[[ 1.66 -0.48  5.26  3.49  2.13 -1.54 -1.57 -4.19 -4.86]
 [-3.41 -5.64  1.49 -0.61  4.73  4.07  2.19 -0.97 -1.92]
 [-2.54 -1.72 -6.55  0.16 -0.10  2.55  5.24  2.16  0.71]]
->
[[ 1.66  5.26  2.13 -1.57 -4.86]
 [-3.41  1.49  4.73  2.19 -1.92]
 [-2.54 -6.55 -0.10  5.24  0.71]]

[[-1.22  1.48  1.12  1.14]
 [-1.40  3.94 -4.67 -3.59]
 [-4.23 -1.97  3.43 -4.16]
 [-0.68 -3.08 -4.29  3.82]
 [-4.82  4.18 -0.88 -2.45]
 [ 2.85 -0.07  0.24 -6.77]
 [ 2.85  4.43  0.22  2.60]]
->
[[-1.22  1.12]
 [-1.40 -4.67]
 [-4.23  3.43]
 [-0.68 -4.29]
 [-4.82 -0.88]
 [ 2.85  0.24]
 [ 2.85  0.22]]

[[ 3.85 -5.99  3.09 -4.68  4.95 -0.72  5.81 -3.99]
 [ 5.86  1.05  4.03 -1.07 -1.54 -5.65  0.92  6.49]
 [ 3.45 -3.28  4.18 -2.57  3.60 -0.71  0.19  1.27]
 [ 1.09 -1.31  6.02 -5.69  3.16 -6.20  3.87  1.04]]
->
[[ 3.85  3.09  4.95  5.81]
 [ 5.86  4.03 -1.54  0.92]
 [ 3.45  4.18  3.60  0.19]
 [ 1.09  6.02  3.16  3.87]]

[[ 4.40 -1.00 -1.58 -3.88 -0.65  2.03 -0.93 -1.08  1.00  0.13  1.15  3.24
   1.78 -1.72 -3.23 -3.19]
 [-0.28 -2.23 -0.47 -3.65  0.92  1.12  0.36  1.35 -0.61  0.03  1.31  0.88
   1.16 -2.06 -1.36 -1.01]
 [-0.28  0.00  2.25  1.59 -0.50  0.81  0.30 -2.31  3.17  0.94  7.37 -1.59
   2.68 -0.62 -2.45 -0.93]
 [ 0.51  0.35 -0.30 -0.52 -0.21  1.08 -0.57 -0.73  1.81  0.08  2.05 -1.06
  -0.80 -0.66 -0.56  0.32]
 [-0.10  0.85  0.20  1.61 -0.77 -0.39  0.87  0.38 -0.65  0.41 -1.79  0.01
  -1.30  2.15  1.10  1.28]
 [-7.02 -5.45 -0.65 -3.26  2.64 -0.19  2.85  6.36 -1.33  1.83  3.53  1.49
   1.14 -2.02  0.55 -0.92]]
->
[[ 4.40 -1.58 -0.65 -0.93  1.00  1.15  1.78 -3.23]
 [-0.28 -0.47  0.92  0.36 -0.61  1.31  1.16 -1.36]
 [-0.28  2.25 -0.50  0.30  3.17  7.37  2.68 -2.45]
 [ 0.51 -0.30 -0.21 -0.57  1.81  2.05 -0.80 -0.56]
 [-0.10  0.20 -0.77  0.87 -0.65 -1.79 -1.30  1.10]
 [-7.02 -0.65  2.64  2.85 -1.33  3.53  1.14  0.55]]

[[-1.63 -1.54  0.93 -2.93]
 [-5.14  2.04 -6.71  0.10]
 [ 0.65 -2.37  0.50 -1.04]
 [-0.51  0.99 -1.52 -5.08]]
->
[[-1.63  0.93]
 [-5.14 -6.71]
 [ 0.65  0.50]
 [-0.51 -1.52]]

[[-7.86 -5.90]
 [-0.98  0.14]
 [-0.54  2.32]]
->
[[-7.86]
 [-0.98]
 [-0.54]]

[[-2.97 -4.47  4.24 -0.11  3.62 -0.45 -5.84 -6.01  3.93]
 [-2.29  1.73 -1.22 -4.70  5.01 -2.12  3.40 -3.33  2.69]
 [-0.80 -5.59 -2.07 -0.83  3.62 -1.88  3.87  3.71 -0.57]
 [-0.41  0.78 -5.60  5.54  5.71  5.99  4.40 -3.07 -6.06]]
->
[[-2.97  4.24  3.62 -5.84  3.93]
 [-2.29 -1.22  5.01  3.40  2.69]
 [-0.80 -2.07  3.62  3.87 -0.57]
 [-0.41 -5.60  5.71  4.40 -6.06]]

[[ 2.42  2.59  3.49 -1.95  0.15 -1.17 -3.08  6.11 -4.94 -0.38 -3.83]
 [ 3.13  0.98  1.10 -2.09 -0.31 -0.77 -2.17  0.87 -3.61 -0.15 -1.75]
 [-1.37 -1.02 -0.96 -0.91 -0.38  0.67  1.00 -2.03  0.86  0.31  2.50]
 [-1.56 -0.79 -1.42 -1.28  0.60  2.46  3.31 -2.08 -0.58  0.31  5.92]]
->
[[ 2.42  3.49  0.15 -3.08 -4.94 -3.83]
 [ 3.13  1.10 -0.31 -2.17 -3.61 -1.75]
 [-1.37 -0.96 -0.38  1.00  0.86  2.50]
 [-1.56 -1.42  0.60  3.31 -0.58  5.92]]
